How the nodes are linked:
w278 & w619
w278 ^ w537
w278 ! w529
w278 * w531
w278 % w428
w737 & w537
w737 ^ w249
w737 ! w302
w737 * w602
w737 % w988
w78 & w154
w78 ^ w105
w78 ! w491
w78 * w152
w78 % w653
w555 & w146
w555 ^ w674
w555 ! w737
w555 * w467
w555 % w602
w649 & w423
w649 ^ w428
w649 ! w134
w649 * w619
w649 % w970
w712 & w456
w712 ^ w923
w712 ! w156
w712 * w571
w712 % w106
w256 & w701
w256 ^ w969
w256 ! w533
w256 * w819
w256 % w786
w428 & w350
w428 ^ w529
w428 ! w701
w428 * w649
w428 % w134
w359 & w521
w359 ^ w362
w359 ! w659
w359 * w295
w359 % w49
w786 & w639
w786 ^ w533
w786 ! w694
w786 * w289
w786 % w605
w315 & w49
w315 ^ w571
w315 ! w220
w315 * w362
w315 % w456
w717 & w467
w717 ^ w143
w717 ! w154
w717 * w290
w717 % w674
w156 & w717
w156 ^ w845
w156 ! w78
w156 * w106
w156 % w152
w923 & w220
w923 ^ w521
w923 ! w845
w923 * w712
w923 % w156
w602 & w278
w602 ^ w737
w602 ! w988
w602 * w330
w602 % w80
w491 & w419
w491 ^ w146
w491 ! w278
w491 * w653
w491 % w531
w679 & w152
w679 ^ w616
w679 ! w45
w679 * w845
w679 % w105
w571 & w659
w571 ^ w712
w571 ! w106
w571 * w315
w571 % w220
w383 & w362
w383 ^ w424
w383 ! w712
w383 * w694
w383 % w571
w653 & w249
w653 ^ w491
w653 ! w531
w653 * w668
w653 % w607
w289 & w714
w289 ^ w786
w289 ! w605
w289 * w701
w289 % w680
w330 & w531
w330 ^ w602
w330 ! w80
w330 * w146
w330 % w537
w146 & w607
w146 ^ w330
w146 ! w537
w146 * w491
w146 % w278
w45 & w653
w45 ^ w467
w45 ! w330
w45 * w105
w45 % w146
w152 & w674
w152 ^ w78
w152 ! w653
w152 * w143
w152 % w668
w845 & w143
w845 ^ w679
w845 ! w105
w845 * w156
w845 % w78
w607 & w302
w607 ^ w531
w607 ! w649
w607 * w419
w607 % w619
w362 & w938
w362 ^ w315
w362 ! w456
w362 * w359
w362 % w659
w121 & w383
w121 ^ w714
w121 ! w996
w121 * w803
w121 % w676
w290 & w45
w290 ^ w717
w290 ! w674
w290 * w96
w290 % w555
w938 & w156
w938 ^ w49
w938 ! w616
w938 * w521
w938 % w679
w803 & w694
w803 ^ w121
w803 ! w676
w803 * w199
w803 % w424
w969 & w289
w969 ^ w423
w969 ! w199
w969 * w256
w969 % w533
w639 & w676
w639 ^ w680
w639 ! w359
w639 * w714
w639 % w295
w680 & w996
w680 ^ w605
w680 ! w362
w680 * w639
w680 % w359
w537 & w649
w537 ^ w80
w537 ! w819
w537 * w278
w537 % w529
w350 & w533
w350 ^ w970
w350 ! w121
w350 * w423
w350 % w803
w668 & w737
w668 ^ w653
w668 ! w607
w668 * w154
w668 % w419
w988 & w529
w988 ^ w302
w988 ! w969
w988 * w80
w988 % w256
w616 & w78
w616 ^ w96
w616 ! w467
w616 * w679
w616 % w45
w619 & w969
w619 ^ w649
w619 ! w970
w619 * w817
w619 % w350
w154 & w602
w154 ^ w668
w154 ! w419
w154 * w674
w154 % w249
w96 & w105
w96 ^ w290
w96 ! w555
w96 * w616
w96 % w467
w521 & w106
w521 ^ w938
w521 ! w679
w521 * w923
w521 % w845
w199 & w605
w199 ^ w803
w199 ! w424
w199 * w533
w199 % w383
w419 & w988
w419 ^ w607
w419 ! w619
w419 * w249
w419 % w817
w533 & w680
w533 ^ w199
w533 ! w383
w533 * w786
w533 % w694
w105 & w668
w105 ^ w45
w105 ! w146
w105 * w78
w105 % w491
w80 & w428
w80 ^ w988
w80 ! w256
w80 * w537
w80 % w819
w249 & w80
w249 ^ w419
w249 ! w817
w249 * w737
w249 % w302
w220 & w96
w220 ^ w106
w220 ! w143
w220 * w456
w220 % w717
w694 & w359
w694 ^ w383
w694 ! w571
w694 * w605
w694 % w315
w106 & w290
w106 ^ w156
w106 ! w152
w106 * w220
w106 % w143
w701 & w121
w701 ^ w289
w701 ! w680
w701 * w134
w701 % w639
w529 & w970
w529 ^ w819
w529 ! w289
w529 * w428
w529 % w701
w817 & w256
w817 ^ w619
w817 ! w350
w817 * w302
w817 % w423
w819 & w134
w819 ^ w256
w819 ! w786
w819 * w529
w819 % w289
w302 & w819
w302 ^ w817
w302 ! w423
w302 * w988
w302 % w969
w996 & w712
w996 ^ w295
w996 ! w938
w996 * w676
w996 % w521
w676 & w571
w676 ^ w996
w676 ! w521
w676 * w424
w676 % w923
w467 & w491
w467 ^ w555
w467 ! w602
w467 * w45
w467 % w330
w674 & w330
w674 ^ w154
w674 ! w249
w674 * w555
w674 % w737
w134 & w803
w134 ^ w701
w134 ! w639
w134 * w970
w134 % w714
w423 & w786
w423 ^ w350
w423 ! w803
w423 * w969
w423 % w199
w424 & w315
w424 ^ w676
w424 ! w923
w424 * w383
w424 % w712
w605 & w295
w605 ^ w694
w605 ! w315
w605 * w680
w605 % w362
w456 & w616
w456 ^ w220
w456 ! w717
w456 * w659
w456 % w290
w531 & w817
w531 ^ w278
w531 ! w428
w531 * w607
w531 % w649
w295 & w923
w295 ^ w359
w295 ! w49
w295 * w996
w295 % w938
w714 & w424
w714 ^ w639
w714 ! w295
w714 * w121
w714 % w996
w659 & w679
w659 ^ w456
w659 ! w290
w659 * w49
w659 % w96
w970 & w199
w970 ^ w134
w970 ! w714
w970 * w350
w970 % w121
w49 & w845
w49 ^ w659
w49 ! w96
w49 * w938
w49 % w616
w143 & w555
w143 ^ w152
w143 ! w668
w143 * w717
w143 % w154

The rows follow the links: the fewer symbols apart two nodes are, the more alike their rows tend to be.

Node, then a row for it; each showing differs a little:
w679	[ -4 -24 -29  20  13  -7  -5  -9  24  -8   6   0  11 -16  -4  -8  -3   6 -20  -8  -1 -14 -10   5  -5  -5 -13  12  54  14  10 -17   6  15   2 -14  27 -16   3 -21 -27 -14  11   2  28 -15  -9 -22 -12  -8   2  12]
w819	[  0  27  27 -20 -14   5   5   8 -26  10  -4  -5 -13  13   3   4   7  -5  18   9   2  16   8  -1   3   4  11 -13 -52 -18 -10  16   2 -12  -2  14 -25  21  -6  16  30  11  -9  -1 -29  14   9  24  13   9  -7 -14]
w256	[  2  25  29 -19 -14   6   5   8 -24   9  -5  -2 -12  13   4   5   5  -6  19   8   1  15   9  -2   4   5  12 -13 -53 -17  -9  17  -2 -14  -3  14 -26  18  -4  19  29  12 -10  -1 -28  13   8  24  13   9  -4 -13]
w146	[-24  16  -4   0  -4 -16   7 -11  -4  13   4 -24  -9 -21  -6 -13  25  -1 -12   0   6   5 -17  29 -12  -4  -8  -4  13 -31   0 -13  47  16   2  -6   5  24 -13 -35  19 -21   5   5   2  -5  -1  14   6   7 -28 -10]
w653	[-23  11  -8   4  -2 -18   6 -12   0  10   5 -22  -6 -23  -6 -14  23   0 -15   0   6   4 -19  28 -12  -4 -10  -1  22 -28   2 -15  45  18   3  -9   8  20 -12 -36  14 -24   7   4   6  -8  -3  10   4   5 -28  -7]
w676	[ 23 -21  -2   4   7  15  -7   9   9 -14  -4  23   9  18   5  12 -25   2   9  -2  -7  -8  15 -29  12   3   6   5  -3  35   1  11 -46 -14  -2   3   0 -27  13  31 -24  19  -4  -4   4   3  -2 -19  -8  -9  30  11]
w988	[-13  30  20 -16 -14  -6   8  -1 -23  15  -1 -17 -15  -2  -1  -3  20  -6   7   7   5  16  -5  15  -5   1   4 -13 -34 -33  -8   5  28   0   0   7 -18  31 -12  -7  34  -4  -5   1 -22   8   6  27  13  11 -22 -16]
w674	[-21   5 -15   9   1 -17   4 -13   7   7   6 -20  -3 -25  -7 -14  21   2 -20  -3   5  -1 -19  27 -12  -5 -13   3  34 -21   4 -18  43  20   3 -11  15  14  -9 -38   6 -25   9   5  14 -11  -5   4   0   3 -24  -3]
w694	[ 23 -13   7  -2   4  16  -6  11   2 -11  -5  22   7  22   6  13 -24   0  14   0  -6  -5  19 -29  13   4   9   2 -18  31  -1  14 -45 -18  -2   6  -6 -22  12  35 -16  23  -6  -5  -5   7   3 -13  -5  -6  28   8]
w680	[ 23  -9  11  -4   1  17  -5  12  -2  -9  -6  22   5  24   7  14 -23  -1  16   1  -6  -2  19 -29  13   5  11  -1 -26  27  -3  16 -45 -20  -2   9 -11 -18  11  38 -11  24  -8  -4  -8   8   3  -7  -3  -5  26   6]
w106	[  1 -28 -28  19  14  -4  -6  -5  26 -10   5   7  14 -10  -3  -3 -10   5 -16  -9  -2 -17  -6  -2  -2  -3 -10  12  51  21  10 -14  -5  10   2 -12  24 -22   6 -12 -31  -8   9   0  28 -14  -8 -24 -13 -10  10  14]
w533	[ 18   6  23 -13  -6  16   0  13 -14  -1  -7  14  -3  24   8  13 -13  -5  21   5  -4   6  18 -22  12   6  14  -7 -45  11  -6  20 -33 -21  -3  14 -21  -4   5  36   6  23 -10  -4 -21  14   6   7   4   1  17  -1]
w134	[ 12  17  27 -18 -11  12   2  11 -20   4  -6   8  -8  22   7  10  -6  -5  22   7  -1  11  16 -14  10   5  14 -11 -54  -1  -9  20 -21 -19  -3  15 -25   7   2  30  18  19 -11  -3 -26  15   8  15   8   6   7  -8]
w143	[-14 -14 -26  18  10 -14  -1 -11  19  -2   7 -10   7 -23  -7 -12   7   4 -22  -7   1 -10 -16  16 -10  -5 -14  10  52  -2   8 -21  25  20   4 -14  24  -4  -1 -32 -14 -21  11   3  25 -16  -7 -12  -8  -4 -10   6]

Each walk starts at a row. The symbols on each line, taken left to right, move it on to the next node.
Each answer is a row, close to the row of the node it stands for.
---
[ 13 -31 -21  16  14   5  -7  -1  24 -15   2  16  16   2   0   4 -19   5  -7  -8  -5 -16   4 -16   4   0  -5  11  35  33   7  -5 -27   1   1  -7  19 -31  11   6 -34   4   5  -2  21  -9  -8 -28 -14 -11  22  16]
* ^ & & % -> [-21   1 -18  10   3 -17   3 -13   8   5   6 -18  -1 -25  -7 -14  19   3 -19  -4   5  -2 -20  26 -12  -5 -13   4  38 -20   5 -19  40  21   3 -12  17  12  -9 -39   3 -25  10   5  15 -12  -4   2  -1   2 -22  -2]
! % ! & ^ & -> [ 22  -7  12  -7   0  17  -3  12  -4  -8  -6  21   4  25   7  14 -21  -1  18   3  -5   0  19 -28  13   4  12  -2 -31  25  -3  18 -44 -21  -3  10 -13 -17  10  38  -8  25  -8  -6 -11   9   3  -5  -1  -4  26   4]
---
[-19  28  13 -11 -11 -10   8  -5 -17  16   1 -21 -14 -10  -3  -8  24  -5   1   5   6  14 -10  24  -9  -1   0 -10 -19 -36  -6  -2  39   7   1   4 -10  31 -13 -18  32 -11  -2   3 -15   3   5  25  11  11 -27 -15]
! % % & & -> [ 19 -28 -13  11  12  10  -8   5  18 -15  -1  21  13   9   2   9 -24   4   0  -5  -6 -14   9 -24   8   1   0  10  18  37   5   1 -39  -7   0  -2  11 -31  14  18 -32  12   2  -3  15  -5  -4 -26 -12 -10  27  14]
% ^ ! % ^ & -> [-22  21   3  -4  -9 -14   6  -9 -11  14   3 -23 -11 -17  -5 -13  25  -2  -7   3   6  10 -15  28 -10  -3  -5  -6   0 -35  -2  -9  45  14   1  -2  -2  27 -13 -29  27 -18   2   4  -5  -1   2  20   8   9 -30 -12]
---
[ -7 -22 -29  20  13  -9  -4  -9  24  -7   6  -2  11 -18  -5  -8   0   6 -21  -8  -1 -15 -12   8  -6  -3 -13  11  54  11   9 -18  11  16   2 -14  26 -14   3 -24 -24 -16  10   2  28 -15  -8 -20 -11  -7   0  11]
^ % ! ^ % * -> [-14  31  19 -14 -14  -7   8  -1 -22  15  -1 -17 -15  -4  -2  -4  22  -6   6   7   5  15  -5  19  -5   0   3 -12 -31 -34  -7   4  32   2  -1   6 -16  31 -12 -10  34  -7  -4   2 -20   7   6  28  13  11 -24 -15]
^ ! ! % & -> [ 20 -28 -10  10  11   9  -8   5  16 -15  -1  22  13  12   3   9 -24   4   2  -5  -6 -13  11 -24   9   2   2   8  14  37   4   4 -41  -8  -1  -2   8 -31  14  21 -31  14   1  -3  12  -2  -4 -25 -11 -10  28  15]
---
[  9 -30 -23  18  14   2  -8  -2  24 -15   3  14  15  -3  -1   1 -18   6 -12  -8  -4 -17   1 -12   2  -1  -7  13  41  30   8  -9 -20   3   2  -9  21 -28  10   1 -34   0   7  -1  24 -11  -8 -27 -13 -11  18  16]
! ! * & ! -> [-18  30  15 -13 -13  -9   8  -3 -19  16   1 -20 -14  -8  -3  -8  23  -5   3   6   6  15  -9  21  -7  -1   1  -9 -24 -35  -6   0  36   5   1   4 -13  32 -14 -16  33 -10  -3   2 -17   4   5  26  12  10 -27 -16]
! ! % ^ ^ & -> [ 21 -26  -9   7   9  11  -7   7  14 -15  -2  22  12  13   4  11 -25   4   3  -4  -5 -11  13 -26   9   2   2   8  10  37   4   5 -43 -10  -1   0   7 -31  13  24 -29  14   0  -3  10  -1  -2 -23 -11 -10  29  14]
---
[-22  24   7  -6  -8 -13   7  -7 -13  14   3 -23 -13 -16  -4 -11  26  -3  -5   3   6  10 -14  27 -11  -2  -4  -8  -5 -35  -3  -7  43  11   1  -1  -4  29 -13 -26  29 -16   1   4  -7   0   1  22  10  10 -29 -13]
^ & ^ ! ! ^ * % -> [ 24 -19   2   3   5  15  -6  10   7 -12  -4  23   9  20   6  13 -25   1  10  -1  -6  -7  16 -29  12   3   7   4  -9  33   1  11 -46 -16  -2   5  -2 -26  13  33 -22  21  -4  -5   1   4   0 -16  -7  -7  29  11]
& ! ^ * -> [  3 -29 -28  20  14  -3  -7  -5  25 -12   4   8  14  -9  -2  -2 -11   6 -16  -9  -3 -17  -4  -4  -1  -3  -9  13  48  23   9 -13  -9   9   2 -12  24 -24   7  -9 -32  -6   9   0  28 -13  -9 -26 -13 -10  12  15]
---
[ -5  30  25 -19 -15   1   7   5 -25  13  -3 -10 -15   7   2   1  13  -6  13   9   3  16   3   7   1   2   8 -13 -47 -26  -9  11  14  -7  -1  11 -23  25  -9   6  34   5  -8   0 -27  13   8  28  13  10 -14 -15]
% & * ^ -> [ 20   3  22 -12  -6  16  -1  14 -13  -4  -6  16  -2  25   7  14 -15  -3  21   5  -3   5  19 -24  12   5  15  -6 -43  14  -6  20 -37 -21  -3  13 -19  -7   6  38   3  24 -10  -5 -20  12   5   4   3   0  19  -2]
! ! * & & & -> [-17  -9 -24  15   7 -14   0 -13  16   1   7 -13   5 -24  -7 -13  12   4 -21  -6   3  -7 -18  20 -11  -5 -14   8  49  -9   8 -21  31  21   4 -13  23   1  -4 -36 -10 -23  11   3  23 -14  -7  -8  -6  -2 -15   4]
---
[ 11 -31 -22  17  14   3  -9   0  24 -15   1  16  15   0   1   2 -18   5  -9  -8  -5 -17   3 -14   3  -1  -5  12  39  31   8  -7 -24   2   1  -9  19 -29  11   3 -34   2   6  -1  24 -10  -7 -28 -14 -11  19  16]
! * % % & -> [-20  26   8  -8 -10 -12   8  -6 -14  15   2 -22 -12 -13  -4  -9  25  -4  -3   4   6  11 -11  25  -9  -1  -3  -8 -10 -36  -4  -5  42  11   1   0  -7  30 -13 -24  30 -15   1   3 -10   2   3  24  10  10 -29 -14]
% ^ % & ^ & % ! -> [  6 -29 -27  18  15  -1  -8  -4  24 -14   3  10  15  -6  -3  -1 -14   6 -14  -9  -4 -17  -3  -7   1  -3 -10  13  47  26   9 -12 -14   7   1 -11  23 -26   8  -6 -33  -4   9  -1  28 -12  -9 -27 -14 -10  14  15]
